Below are the code and all the weights of a small trained network. Each question names an input and a target symbol and asks about switching units off, where a switched-off unit gives its printed mean instead of its output.

import numpy as np


def w(rows, s, z=0):
    codes = np.array(rows[::2]) - 128.0
    scale = np.full(codes.shape[1], s)
    scale[-1] = z or s
    return codes * scale


def norm(h):
    return h / np.sqrt((h * h).mean(-1, keepdims=True) + 1e-5)


def f(y):
    return y / 2 * (1 + np.tanh(0.7978845608 * (y + 0.044715 * y**3)))


def softmax(a):
    e = np.exp(a - a.max(-1, keepdims=True))
    return e / e.sum(-1, keepdims=True)


def log_softmax(a):
    a = a - a.max(-1, keepdims=True)
    return a - np.log(np.exp(a).sum(-1, keepdims=True))


def net(x, mask):
    ids = ['ΞΦεζμπ'.index(c) for c in x.split()]
    T = len(ids)
    res = E[ids] + P[:T]
    u = 0
    for l in range(2):
        q, k, v = (norm(res) @ M[l].T for M in (Q, K, V))
        z = softmax(np.where(np.tri(T) > 0, q @ k.T / 2**0.5, -1e9)) @ v
        res = res + np.where(mask[u], z, O[l][:, -1]) @ O[l][:, :-1]
        u += 1
        y = f(norm(res) @ A[l][:, :-1].T + A[l][:, -1])
        res = res + np.where(mask[u : u + 8], y, B[l][:, -1]) @ B[l][:, :-1]
        u += 8
    return log_softmax(norm(res)[-1] @ U[:, :-1].T + U[:, -1])


Q, K, V, O, A, B = {}, {}, {}, {}, {}, {}
E = w([
[163,58,143],'Ξ',
[105,66,151],'Φ',
[98,81,153],'ε',
[141,122,170],'ζ',
[248,208,240],'μ',
[130,152,73],'π',
],0.018)
P = w([
[230,66,3],'0',
[191,105,26],'1',
[110,97,27],'2',
[146,154,88],'3',
[146,170,106],'4',
[138,186,124],'5',
[129,194,141],'6',
[111,202,152],'7',
[101,222,184],'8',
[61,234,201],'9',
[46,232,206],'10',
[35,254,237],'11',
],0.0079)
Q[0] = w([
[119,146,57],'L0H0',
[132,83,255],'L0H0',
],0.014)
K[0] = w([
[202,70,145],'L0H0',
[54,248,166],'L0H0',
],0.014)
V[0] = w([
[189,181,52],'L0H0',
[135,28,253],'L0H0',
],0.0048)
O[0] = w([
[82,170,109,88],'L0H0',
[105,124,250,249],'L0H0',
],0.013,0.002)
A[0] = w([
[155,173,254,117],'L0N0',
[6,245,129,253],'L0N1',
[187,105,200,81],'L0N2',
[194,45,144,85],'L0N3',
[179,181,146,30],'L0N4',
[164,135,209,138],'L0N5',
[201,197,141,49],'L0N6',
[213,90,84,106],'L0N7',
],0.0091,0.0059)
B[0] = w([
[86,68,104,254],'L0N0',
[97,186,25,235],'L0N1',
[71,126,145,172],'L0N2',
[97,164,136,148],'L0N3',
[254,120,110,125],'L0N4',
[47,146,68,211],'L0N5',
[198,135,85,139],'L0N6',
[47,118,124,131],'L0N7',
],0.0071,0.0073)
Q[1] = w([
[93,106,108],'L1H0',
[193,132,2],'L1H0',
],0.016)
K[1] = w([
[191,236,95],'L1H0',
[201,38,2],'L1H0',
],0.0084)
V[1] = w([
[94,221,114],'L1H0',
[253,145,169],'L1H0',
],0.012)
O[1] = w([
[68,254,79,129],'L1H0',
[239,147,181,1],'L1H0',
],0.013,0.0057)
A[1] = w([
[127,83,156,236],'L1N0',
[85,107,91,180],'L1N1',
[123,154,6,99],'L1N2',
[124,92,144,3],'L1N3',
[63,87,103,39],'L1N4',
[181,135,84,171],'L1N5',
[53,231,146,204],'L1N6',
[157,134,31,191],'L1N7',
],0.015,0.0048)
B[1] = w([
[148,235,153,165],'L1N0',
[187,167,130,191],'L1N1',
[242,21,107,179],'L1N2',
[76,73,168,122],'L1N3',
[121,195,108,172],'L1N4',
[150,145,87,131],'L1N5',
[196,193,140,251],'L1N6',
[255,58,17,159],'L1N7',
],0.0088,0.013)
U = w([
[132,72,184,237],'Ξ',
[116,106,180,163],'Φ',
[90,94,197,254],'ε',
[56,167,131,101],'ζ',
[204,179,244,10],'μ',
[184,89,85,11],'π',
],0.011,0.0059)

Each question gives the input, a string of symbols that net reads in full, and the target symbol t.
The units are the heads (2 rows each of Q, K, V and O) and the neurons (one row each of A and B). Each row of codes is followed by its name. A weight is (code - 128) times the scale printed after its matrix; where a second scale follows, it is the last column's (O, A, B and U).
mask holds one flag per unit, layer by layer, with each layer's heads first. A switched-off unit (its flag False) gives its mean, the last column of its rows in O or B, instead of its output. The means were averaged over made-up inputs and are rounded, as every weight is.
A unit's drop is (log p(t) with every unit on - log p(t) with that unit switched off) / (log p(t) with every unit on - log p(t) with every unit switched off).
The circuit of an input: a set's keep is (log p(t) with only the set's units on - log p(t) with every unit switched off) / (log p(t) with every unit on - log p(t) with every unit switched off). Starting from the 12 units with the biggest drops (on a tie, the unit counted first), units are removed one at a time, each time the one whose removal leaves the highest keep (on an exact tie, the one counted first), for as long as the keep stays at least 0.8.
units of the circuit, in order: the units of the circuit, biggest drop first
most important unit: the unit with the biggest drop
top k neurons: the k neurons with the biggest drops, biggest first
k most important neurons of layer l: the k neurons of layer l with the biggest drops, biggest first
drop of u: that unit's drop, to one decimal
input ε μ ε ζ, target μ: 2 most important neurons of layer 0 -> (L0N0, L0N5)
input Ξ Φ Φ ε ζ ε μ μ ζ Φ, target μ: units of the circuit, in order -> (L1H0, L0N0)
input ζ ε ε Φ ε Φ μ Ξ π π Φ ζ, target π: units of the circuit, in order -> (L0H0, L1N2)
input ε μ Ξ, target μ: most important neuron of layer 0 -> (L0N1)
input π ζ π ε μ, target π: top 2 neurons -> (L0N6, L1N7)
input Φ ε Φ ζ Φ μ ε π ε Φ, target π: 2 most important neurons of layer 1 -> (L1N2, L1N7)
input ε Φ Ξ ε ε ζ Ξ ε π Ξ ε, target π: units of the circuit, in order -> (L0H0, L1N2)
input μ π ε ζ μ ε π ζ ζ, target π: units of the circuit, in order -> (L0H0, L0N1, L1N2)
input ε ε Ξ ε π ε μ Φ μ Ξ ε π, target π: units of the circuit, in order -> (L0N1, L1N2)
input ζ ε ε Ξ, target ε: top 2 neurons -> (L0N1, L1N6)
input ε ε Ξ, target ε: 3 most important neurons of layer 0 -> (L0N1, L0N3, L0N7)
input ζ ε Ξ Φ, target ε: top 2 neurons -> (L0N1, L1N6)
input ε ε ζ, target ε: top 3 neurons -> (L0N1, L1N6, L0N0)
input π ε μ, target π: top 2 neurons -> (L0N6, L0N7)
input ζ ε μ ζ Φ, target μ: units of the circuit, in order -> (L1H0)
input Φ ε ε, target ε: 2 most important neurons of layer 0 -> (L0N1, L0N5)
input ε μ Ξ Ξ, target μ: top 2 neurons -> (L1N0, L1N2)
input ε ζ Ξ ε ζ ζ, target ζ: drop of L0N1 -> 0.0
input π ζ ε Φ ε ε ε ε, target ε: drop of L0N1 -> 0.2
input μ ε ε ζ Ξ ε μ μ π Ξ π Ξ, target π: most important unit -> L0H0
input π ζ ζ ζ μ ε μ μ ε, target μ: drop of L0N0 -> 0.1
